Below are the code and all the weights of a small trained network. Each question names an input and a class and asks about switching units off, where a switched-off unit gives its printed mean instead of its output.

import numpy as np


def w(rows, s, z=0):
    codes = np.array(rows[::2]) - 128.0
    scale = np.full(codes.shape[1], s)
    scale[-1] = z or s
    return codes * scale


def norm(h):
    return h / np.sqrt((h * h).mean(-1, keepdims=True) + 1e-5)


def f(y):
    return np.maximum(y, 0)


def log_softmax(a):
    a = a - a.max(-1, keepdims=True)
    return a - np.log(np.exp(a).sum(-1, keepdims=True))


def net(x, mask):
    res = np.array(x, float).reshape(1, 4) / 4 @ E
    u = 0
    for l in range(3):
        y = f(norm(res) @ A[l][:, :-1].T + A[l][:, -1])
        res = res + np.where(mask[u : u + 7], y, B[l][:, -1]) @ B[l][:, :-1]
        u += 7
    return log_softmax(norm(res)[-1] @ U[:, :-1].T + U[:, -1])


A, B = {}, {}
E = w([
[173,129,158,254,198,244],'x0',
[162,208,131,63,210,120],'x1',
[139,51,167,94,186,135],'x2',
[65,145,99,159,187,96],'x3',
],0.0061)
A[0] = w([
[47,65,169,183,44,136,42],'0.n0',
[118,172,51,149,59,132,84],'0.n1',
[221,96,119,95,55,169,54],'0.n2',
[95,85,144,88,110,97,91],'0.n3',
[69,104,98,191,180,45,35],'0.n4',
[114,121,146,155,132,145,1],'0.n5',
[104,3,167,81,184,112,136],'0.n6',
],0.012,0.0099)
B[0] = w([
[213,178,59,71,205,101,210],'0.n0',
[132,194,150,181,58,161,202],'0.n1',
[137,53,229,179,187,66,178],'0.n2',
[94,67,102,145,91,168,189],'0.n3',
[98,89,249,151,198,54,162],'0.n4',
[109,81,118,232,117,237,128],'0.n5',
[147,220,106,186,62,136,254],'0.n6',
],0.013,0.0065)
A[1] = w([
[47,134,137,102,67,116,27],'1.n0',
[101,74,146,185,157,209,3],'1.n1',
[51,150,148,150,173,85,34],'1.n2',
[145,147,112,86,92,134,126],'1.n3',
[23,87,61,46,45,135,53],'1.n4',
[110,57,156,109,81,7,132],'1.n5',
[129,93,9,107,96,105,100],'1.n6',
],0.011,0.006)
B[1] = w([
[143,61,170,241,85,234,184],'1.n0',
[51,72,65,103,152,233,159],'1.n1',
[154,2,215,113,176,132,167],'1.n2',
[153,69,120,151,221,122,211],'1.n3',
[82,91,6,168,159,211,219],'1.n4',
[81,28,136,145,220,175,255],'1.n5',
[216,242,136,120,140,155,211],'1.n6',
],0.009,0.0041)
A[2] = w([
[161,127,140,138,167,88,206],'2.n0',
[87,122,117,7,110,64,2],'2.n1',
[76,125,183,194,150,141,186],'2.n2',
[52,125,65,68,76,96,34],'2.n3',
[105,172,124,162,63,130,46],'2.n4',
[156,152,106,53,179,112,93],'2.n5',
[143,117,102,152,171,172,152],'2.n6',
],0.015,0.0055)
B[2] = w([
[97,146,168,126,166,62,216],'2.n0',
[227,74,66,172,181,142,132],'2.n1',
[129,68,167,92,87,101,254],'2.n2',
[98,69,99,248,173,188,129],'2.n3',
[124,167,150,118,78,122,182],'2.n4',
[163,150,62,88,126,65,163],'2.n5',
[114,117,26,140,101,127,243],'2.n6',
],0.015,0.0092)
U = w([
[83,52,9,188,109,227,238],'0',
[119,21,221,143,198,70,194],'1',
[192,202,32,103,154,47,4],'2',
[121,188,158,195,13,151,217],'3',
[117,132,119,81,77,85,92],'4',
],0.014,0.0036)

Each question gives the input, the list of numbers given to net, and the class t.
The units are the neurons (one row each of A and B). Each row of codes is followed by its name. A weight is (code - 128) times the scale printed after its matrix; where a second scale follows, it is the last column's (A, B and U).
mask holds one flag per neuron, layer by layer. A switched-off neuron (its flag False) gives its mean, the last column of its row in B, instead of its output. The means were averaged over made-up inputs and are rounded, as every weight is.
A unit's drop is (log p(t) with every unit on - log p(t) with that unit switched off) / (log p(t) with every unit on - log p(t) with every unit switched off).
The circuit of an input: a set's keep is (log p(t) with only the set's units on - log p(t) with every unit switched off) / (log p(t) with every unit on - log p(t) with every unit switched off). Starting from the 12 units with the biggest drops (on a tie, the unit counted first), units are removed one at a time, each time the one whose removal leaves the highest keep (on an exact tie, the one counted first), for as long as the keep stays at least 0.8.
units of the circuit, in order: the units of the circuit, biggest drop first
unit that matters most: the unit with the biggest drop
top k neurons: the k neurons with the biggest drops, biggest first
k most important neurons of layer l: the k neurons of layer l with the biggest drops, biggest first
drop when u is switched off: that unit's drop, to one decimal
input [-4,6,8,2], class 3: units of the circuit, in order => (0.n6, 0.n0)
input [0,3,-7,4], class 3: units of the circuit, in order => (0.n1)
input [-8,4,8,-3], class 0: top 3 neurons => (0.n0, 0.n3, 1.n4)
input [-2,-4,5,-1], class 3: 2 most important neurons of layer 0 => (0.n6, 0.n3)
input [-4,1,4,-5], class 1: 2 most important neurons of layer 0 => (0.n2, 0.n1)
input [-8,-7,-1,-8], class 0: top 4 neurons => (0.n3, 0.n4, 1.n5, 1.n4)
input [-6,5,-1,-7], class 1: units of the circuit, in order => (0.n2, 1.n5)
input [-6,3,-5,6], class 0: top 2 neurons => (0.n6, 0.n0)
input [-8,-8,4,-1], class 0: top 3 neurons => (0.n3, 1.n4, 2.n0)
input [-6,-7,2,-1], class 2: top 2 neurons => (0.n0, 1.n6)
input [4,-4,-7,-7], class 1: top 2 neurons => (0.n2, 0.n6)
input [-5,0,6,-5], class 3: top 2 neurons => (0.n6, 0.n4)
input [-5,5,-8,-4], class 3: 2 most important neurons of layer 0 => (0.n0, 0.n1)
input [-3,4,4,-5], class 1: top 4 neurons => (0.n2, 0.n1, 0.n0, 1.n4)
input [1,-2,4,7], class 1: units of the circuit, in order => (0.n4)
input [-6,-5,4,-7], class 1: top 2 neurons => (0.n2, 1.n4)
input [-2,-6,-4,-5], class 2: top 4 neurons => (0.n0, 0.n4, 2.n2, 1.n0)
input [2,-7,2,7], class 1: 3 most important neurons of layer 1 => (1.n2, 1.n6, 1.n4)
input [-8,7,-6,-4], class 0: 2 most important neurons of layer 0 => (0.n0, 0.n6)
input [-3,3,-6,1], class 3: unit that matters most => 0.n1
input [3,-7,-6,-3], class 2: top 2 neurons => (0.n0, 0.n6)
input [6,-2,1,-7], class 1: 2 most important neurons of layer 0 => (0.n2, 0.n3)
input [-8,8,-8,8], class 0: top 3 neurons => (0.n2, 0.n0, 2.n3)
input [-7,4,7,5], class 0: top 2 neurons => (0.n3, 0.n0)
input [2,-4,5,-2], class 3: top 2 neurons => (0.n6, 1.n5)
input [-2,-8,-7,-3], class 2: top 2 neurons => (0.n0, 0.n6)
input [-5,-3,-1,3], class 0: unit that matters most => 0.n3
input [-5,-4,6,5], class 3: 2 most important neurons of layer 0 => (0.n6, 0.n2)
input [-2,-3,3,7], class 1: drop when 0.n4 is switched off => 6.2
